Here is a tiny trained network, its code and every weight. The questions are about switching its units off for an input and a target symbol, where a switched-off unit gives its printed mean instead of its output.

import numpy as np


def w(rows, s, z=0):
    codes = np.array(rows[::2]) - 128.0
    scale = np.full(codes.shape[1], s)
    scale[-1] = z or s
    return codes * scale


def f(y):
    return np.maximum(y, 0)


def softmax(a):
    e = np.exp(a - a.max(-1, keepdims=True))
    return e / e.sum(-1, keepdims=True)


def log_softmax(a):
    a = a - a.max(-1, keepdims=True)
    return a - np.log(np.exp(a).sum(-1, keepdims=True))


def net(x, mask):
    ids = ['ΛΠΣΦΨβεζτω'.index(c) for c in x.split()]
    T = len(ids)
    res = E[ids] + P[:T]
    r = res
    for j in range(2):
        rows = slice(4 * j, 4 * j + 4)
        q, k, v = (r @ M[0][rows].T for M in (Q, K, V))
        z = softmax(np.where(np.tri(T) > 0, q @ k.T / 4**0.5, -1e9)) @ v
        o = O[0][rows]
        res = res + np.where(mask[j], z, o[:, -1]) @ o[:, :-1]
    y = f(res @ A[0][:, :-1].T + A[0][:, -1])
    res = res + np.where(mask[2:14], y, B[0][:, -1]) @ B[0][:, :-1]
    return log_softmax(res[-1] @ U[:, :-1].T + U[:, -1])


Q, K, V, O, A, B = {}, {}, {}, {}, {}, {}
E = w([
[114,139,144,194],'Λ',
[114,207,79,106],'Π',
[131,179,128,200],'Σ',
[97,229,43,85],'Φ',
[70,136,176,79],'Ψ',
[83,46,201,136],'β',
[114,166,191,253],'ε',
[199,136,106,120],'ζ',
[160,145,30,150],'τ',
[107,180,118,121],'ω',
],0.012)
P = w([
[2,214,80,254],'0',
[136,215,232,140],'1',
[73,43,17,178],'2',
[154,247,222,133],'3',
[107,54,13,202],'4',
[165,184,226,105],'5',
[98,84,31,159],'6',
[198,164,215,124],'7',
[153,59,9,198],'8',
[200,144,214,112],'9',
[122,52,61,90],'10',
[204,110,225,97],'11',
[108,63,60,84],'12',
],0.0075)
Q[0] = w([
[125,56,108,104],'head 1',
[125,172,8,146],'head 1',
[91,189,77,135],'head 1',
[68,124,199,101],'head 1',
[92,122,103,141],'head 2',
[97,68,125,96],'head 2',
[28,54,112,67],'head 2',
[177,189,144,158],'head 2',
],0.012)
K[0] = w([
[55,136,165,78],'head 1',
[139,144,118,253],'head 1',
[120,85,178,169],'head 1',
[100,60,183,38],'head 1',
[33,204,18,141],'head 2',
[78,135,156,139],'head 2',
[62,145,133,152],'head 2',
[204,116,20,104],'head 2',
],0.011)
V[0] = w([
[176,118,114,255],'head 1',
[175,140,127,68],'head 1',
[98,101,226,149],'head 1',
[139,152,147,148],'head 1',
[141,137,58,77],'head 2',
[190,89,101,114],'head 2',
[125,79,161,156],'head 2',
[33,173,91,189],'head 2',
],0.009)
O[0] = w([
[114,54,170,38,255],'head 1',
[108,183,201,136,50],'head 1',
[218,161,145,210,149],'head 1',
[143,138,156,127,165],'head 1',
[186,51,138,85,114],'head 2',
[86,89,160,64,97],'head 2',
[64,147,138,185,108],'head 2',
[221,46,2,189,215],'head 2',
],0.0069,0.008)
A[0] = w([
[166,83,165,135,148],'neuron 1',
[74,160,150,144,82],'neuron 2',
[159,176,88,118,133],'neuron 3',
[106,180,164,67,148],'neuron 4',
[158,133,253,151,100],'neuron 5',
[160,140,168,96,190],'neuron 6',
[52,153,116,131,12],'neuron 7',
[143,109,176,193,148],'neuron 8',
[97,198,131,176,124],'neuron 9',
[121,129,141,102,11],'neuron 10',
[132,132,100,83,41],'neuron 11',
[106,105,93,107,254],'neuron 12',
],0.013,0.0054)
B[0] = w([
[107,91,100,50,208],'neuron 1',
[147,140,45,150,132],'neuron 2',
[140,103,155,140,185],'neuron 3',
[111,187,51,203,168],'neuron 4',
[129,168,52,90,208],'neuron 5',
[63,177,100,142,191],'neuron 6',
[209,25,91,225,128],'neuron 7',
[254,115,147,63,221],'neuron 8',
[186,70,92,184,156],'neuron 9',
[130,35,57,180,128],'neuron 10',
[203,155,159,133,148],'neuron 11',
[157,89,129,193,254],'neuron 12',
],0.0086,0.0071)
U = w([
[106,31,156,162,168],'Λ',
[109,88,102,174,1],'Π',
[118,81,127,164,17],'Σ',
[47,24,2,246,117],'Φ',
[114,114,81,190,3],'Ψ',
[134,86,121,134,12],'β',
[186,104,95,104,158],'ε',
[101,195,1,133,108],'ζ',
[74,28,47,105,238],'τ',
[109,147,107,162,196],'ω',
],0.0074,0.0058)

Each question gives the input, a string of symbols that net reads in full, and the target symbol t.
The units are the heads (4 rows each of Q, K, V and O) and the neurons (one row each of A and B). Each row of codes is followed by its name. A weight is (code - 128) times the scale printed after its matrix; where a second scale follows, it is the last column's (O, A, B and U).
mask holds one flag per unit, heads first, then neurons. A switched-off unit (its flag False) gives its mean, the last column of its rows in O or B, instead of its output. The means were averaged over made-up inputs and are rounded, as every weight is.
A unit's drop is (log p(t) with every unit on - log p(t) with that unit switched off) / (log p(t) with every unit on - log p(t) with every unit switched off).
The circuit of an input: a set's keep is (log p(t) with only the set's units on - log p(t) with every unit switched off) / (log p(t) with every unit on - log p(t) with every unit switched off). Starting from the 12 units with the biggest drops (on a tie, the unit counted first), units are removed one at a time, each time the one whose removal leaves the highest keep (on an exact tie, the one counted first), for as long as the keep stays at least 0.8.
units of the circuit, in order: the units of the circuit, biggest drop first
top k neurons: the k neurons with the biggest drops, biggest first
heads that matter: for each layer, one digit per head in row order, 1 if its drop is at least 0.15 and else 0, layers parted by /
drop when u is switched off: that unit's drop, to one decimal
input ζ Φ ε ε ε ζ τ ζ ζ Ψ, target ζ: units of the circuit, in order -> head 2; head 1; neuron 5; neuron 4
input ε ε Φ ε Π ε ζ ε τ ε τ ε, target τ: units of the circuit, in order -> head 2; neuron 1; neuron 5
input ζ Λ ε Π ω ε ζ Ψ β Ψ ε β, target ε: top 2 neurons -> neuron 8; neuron 5
input ε ζ ζ Σ ε ε ω Φ ε Π Π ζ β, target Φ: heads that matter -> 01
input ε ζ ε ε ζ ε ζ ζ ε Π, target ζ: units of the circuit, in order -> head 2; neuron 4; neuron 6
input ε Π ε ε, target ε: heads that matter -> 00
input ε β ε ζ Λ ε ε ε Ψ ε ω, target Φ: units of the circuit, in order -> head 2; neuron 8
input ω ε ε ε, target ε: heads that matter -> 10
input Λ ζ ζ Π ω ε Ψ, target Φ: top 2 neurons -> neuron 8; neuron 12
input ε Λ ζ Λ, target ζ: top 2 neurons -> neuron 5; neuron 4
input ε ζ τ ζ ε ε Φ Φ ε Σ β, target Φ: top neuron -> neuron 12
input Φ ε ε Ψ Φ Λ Σ ζ ζ Π, target ζ: drop when neuron 5 is switched off -> -0.1
input ε ζ Φ ε, target ζ: drop when head 1 is switched off -> 0.2
input ε ε Π, target Φ: drop when neuron 8 is switched off -> 0.2
input Λ ε ζ ε τ β Φ ε Π ε ε ζ, target ζ: drop when neuron 4 is switched off -> 0.3
